Here is a tiny trained network, its code and every weight. The questions are about switching its units off for an input and a class, where a switched-off unit gives its printed mean instead of its output.

import numpy as np


def w(rows, s, z=0):
    codes = np.array(rows[::2]) - 128.0
    scale = np.full(codes.shape[1], s)
    scale[-1] = z or s
    return codes * scale


def f(y):
    return np.maximum(y, 0)


def log_softmax(a):
    a = a - a.max(-1, keepdims=True)
    return a - np.log(np.exp(a).sum(-1, keepdims=True))


def net(x, mask):
    res = np.array(x, float).reshape(1, 4) / 4 @ E
    y = f(res @ A[0][:, :-1].T + A[0][:, -1])
    res = res + np.where(mask, y, B[0][:, -1]) @ B[0][:, :-1]
    return log_softmax(res[-1] @ U[:, :-1].T + U[:, -1])


A, B = {}, {}
E = w([
[140,67,53,17,38],'x0',
[221,45,17,101,226],'x1',
[255,206,123,27,135],'x2',
[95,118,168,98,162],'x3',
],0.0088)
A[0] = w([
[137,210,121,132,183,179],'neuron 1',
[161,142,115,44,92,101],'neuron 2',
[75,152,145,153,84,211],'neuron 3',
[76,15,105,110,48,140],'neuron 4',
[107,95,130,155,129,190],'neuron 5',
[179,78,78,89,175,153],'neuron 6',
[163,94,103,174,224,93],'neuron 7',
[142,160,125,58,86,114],'neuron 8',
[98,128,131,227,183,239],'neuron 9',
[94,97,96,177,169,163],'neuron 10',
[143,195,158,107,86,130],'neuron 11',
[203,248,160,159,201,160],'neuron 12',
[86,186,124,118,94,255],'neuron 13',
[94,113,125,123,156,134],'neuron 14',
[61,170,175,192,66,197],'neuron 15',
[103,156,144,177,134,210],'neuron 16',
[72,29,112,146,87,166],'neuron 17',
[121,188,165,89,86,156],'neuron 18',
[97,103,114,152,123,227],'neuron 19',
[108,111,134,201,161,204],'neuron 20',
[103,120,138,88,71,162],'neuron 21',
[138,102,80,94,185,173],'neuron 22',
],0.015,0.004)
B[0] = w([
[120,118,155,135,187,180],'neuron 1',
[139,141,185,100,76,200],'neuron 2',
[81,84,151,98,116,187],'neuron 3',
[92,139,51,71,164,219],'neuron 4',
[145,103,115,144,110,163],'neuron 5',
[204,102,145,86,128,248],'neuron 6',
[192,173,106,170,128,213],'neuron 7',
[103,159,167,123,82,179],'neuron 8',
[178,106,165,157,64,206],'neuron 9',
[170,124,109,155,95,179],'neuron 10',
[90,134,151,174,127,170],'neuron 11',
[109,116,168,128,252,224],'neuron 12',
[63,138,161,119,113,178],'neuron 13',
[136,122,110,134,112,147],'neuron 14',
[95,58,175,87,125,220],'neuron 15',
[127,94,167,125,111,174],'neuron 16',
[118,132,49,114,152,206],'neuron 17',
[91,148,141,191,112,175],'neuron 18',
[137,98,101,119,111,169],'neuron 19',
[174,118,136,153,78,183],'neuron 20',
[97,177,106,110,104,171],'neuron 21',
[193,121,136,112,130,217],'neuron 22',
],0.033,0.018)
U = w([
[167,61,222,44,83,92],'0',
[38,94,86,59,141,111],'1',
[189,77,118,216,117,105],'2',
[169,111,44,77,177,112],'3',
[67,131,191,167,219,253],'4',
[90,241,209,99,94,147],'5',
[179,186,157,119,254,54],'6',
],0.0098,0.0033)

Each question gives the input, the list of numbers given to net, and the class t.
The units are the neurons (one row each of A and B). Each row of codes is followed by its name. A weight is (code - 128) times the scale printed after its matrix; where a second scale follows, it is the last column's (A, B and U).
mask holds one flag per neuron, in row order. A switched-off neuron (its flag False) gives its mean, the last column of its row in B, instead of its output. The means were averaged over made-up inputs and are rounded, as every weight is.
A unit's drop is (log p(t) with every unit on - log p(t) with that unit switched off) / (log p(t) with every unit on - log p(t) with every unit switched off).
The circuit of an input: a set's keep is (log p(t) with only the set's units on - log p(t) with every unit switched off) / (log p(t) with every unit on - log p(t) with every unit switched off). Starting from the 12 units with the biggest drops (on a tie, the unit counted first), units are removed one at a time, each time the one whose removal leaves the highest keep (on an exact tie, the one counted first), for as long as the keep stays at least 0.8.
units of the circuit, in order: the units of the circuit, biggest drop first
k most important neurons: the k neurons with the biggest drops, biggest first
drop of u: that unit's drop, to one decimal
input [8,-6,0,8], class 1: units of the circuit, in order : (neuron 4)
input [5,2,0,6], class 3: units of the circuit, in order : (neuron 15; neuron 4)
input [7,1,0,5], class 3: 4 most important neurons : (neuron 4; neuron 15; neuron 3; neuron 13)
input [1,-2,1,6], class 5: 2 most important neurons : (neuron 12; neuron 6)
input [1,3,-7,0], class 3: 2 most important neurons : (neuron 4; neuron 17)
input [-6,-4,1,2], class 4: 2 most important neurons : (neuron 12; neuron 6)
input [0,6,2,-2], class 6: 3 most important neurons : (neuron 15; neuron 9; neuron 7)
input [3,0,-2,-6], class 1: 3 most important neurons : (neuron 7; neuron 6; neuron 22)
input [0,4,5,-1], class 6: drop of neuron 3 : 0.1
input [-8,-1,2,8], class 4: drop of neuron 12 : 0.6
input [0,0,5,-7], class 4: drop of neuron 7 : 0.1
